Here is a tiny trained network, its code and every weight. The questions are about switching its units off for an input and a class, where a switched-off unit gives its printed mean instead of its output.

import numpy as np


def w(rows, s, z=0):
    codes = np.array(rows[::2]) - 128.0
    scale = np.full(codes.shape[1], s)
    scale[-1] = z or s
    return codes * scale


def f(y):
    return y / 2 * (1 + np.tanh(0.7978845608 * (y + 0.044715 * y**3)))


def log_softmax(a):
    a = a - a.max(-1, keepdims=True)
    return a - np.log(np.exp(a).sum(-1, keepdims=True))


def net(x, mask):
    res = np.array(x, float).reshape(1, 7) / 4 @ E
    y = f(res @ A[0][:, :-1].T + A[0][:, -1])
    res = res + np.where(mask, y, B[0][:, -1]) @ B[0][:, :-1]
    return log_softmax(res[-1] @ U[:, :-1].T + U[:, -1])


A, B = {}, {}
E = w([
[126,121,120],'x0',
[122,1,207],'x1',
[141,93,73],'x2',
[127,129,131],'x3',
[120,125,126],'x4',
[245,145,129],'x5',
[135,100,84],'x6',
],0.0065)
A[0] = w([
[231,143,139,133],'n0',
[39,103,51,196],'n1',
[222,98,88,154],'n2',
[128,104,162,65],'n3',
[134,198,82,63],'n4',
[87,167,209,253],'n5',
[172,2,220,89],'n6',
[239,142,105,134],'n7',
[47,118,95,190],'n8',
[137,56,190,86],'n9',
],0.0091,0.0027)
B[0] = w([
[94,124,199,176],'n0',
[164,48,196,206],'n1',
[160,46,199,178],'n2',
[91,164,73,129],'n3',
[44,209,47,158],'n4',
[240,67,134,207],'n5',
[2,204,33,253],'n6',
[80,114,180,186],'n7',
[170,104,233,189],'n8',
[40,241,41,186],'n9',
],0.0054,0.0049)
U = w([
[35,254,6,4],'0',
[142,116,195,244],'1',
[152,132,130,186],'2',
[155,132,142,96],'3',
],0.009,0.002)

Each question gives the input, the list of numbers given to net, and the class t.
The units are the neurons (one row each of A and B). Each row of codes is followed by its name. A weight is (code - 128) times the scale printed after its matrix; where a second scale follows, it is the last column's (A, B and U).
mask holds one flag per neuron, in row order. A switched-off neuron (its flag False) gives its mean, the last column of its row in B, instead of its output. The means were averaged over made-up inputs and are rounded, as every weight is.
A unit's drop is (log p(t) with every unit on - log p(t) with that unit switched off) / (log p(t) with every unit on - log p(t) with every unit switched off).
The circuit of an input: a set's keep is (log p(t) with only the set's units on - log p(t) with every unit switched off) / (log p(t) with every unit on - log p(t) with every unit switched off). Starting from all 10 units, units are removed one at a time, each time the one whose removal leaves the highest keep (on an exact tie, the one counted first), for as long as the keep stays at least 0.8.
circuit, biggest first: the units of the circuit, biggest drop first
top k neurons: the k neurons with the biggest drops, biggest first
drop of u: that unit's drop, to one decimal
input [-1,-6,2,-3,8,8,5], class 1: top neuron	n2
input [6,-7,-6,0,8,-8,3], class 1: circuit, biggest first	n1; n8
input [3,7,7,-7,-5,-3,6], class 0: top 3 neurons	n6; n9; n5
input [8,7,-7,6,6,2,-4], class 0: circuit, biggest first	n6; n9
input [0,-6,7,8,7,-2,1], class 3: top 4 neurons	n6; n1; n9; n8
input [-8,8,2,7,-2,2,-7], class 0: circuit, biggest first	n6; n9
input [-7,-3,2,-1,8,-6,-1], class 1: circuit, biggest first	n6; n1
input [6,-6,8,8,3,-6,-6], class 3: circuit, biggest first	n1; n6
input [5,-5,-2,5,-7,-5,-8], class 2: circuit, biggest first	n6; n5
input [-8,7,0,6,-8,-4,5], class 0: top 2 neurons	n6; n9
input [-7,-5,8,-6,-4,8,3], class 1: circuit, biggest first	n2; n7
input [-3,8,-3,-5,-8,4,-8], class 0: circuit, biggest first	n6; n9
input [0,-4,3,-2,0,-5,-2], class 1: circuit, biggest first	n6; n1
input [7,8,-8,-3,4,-7,0], class 0: circuit, biggest first	n6
input [-2,7,-2,-6,5,-6,4], class 0: top 3 neurons	n6; n9; n2
input [-6,-2,0,8,-2,-6,-4], class 1: drop of n9	0.1
input [1,-4,-7,7,8,-5,7], class 2: drop of n6	0.2
input [-8,8,5,4,5,6,-7], class 0: drop of n9	0.2
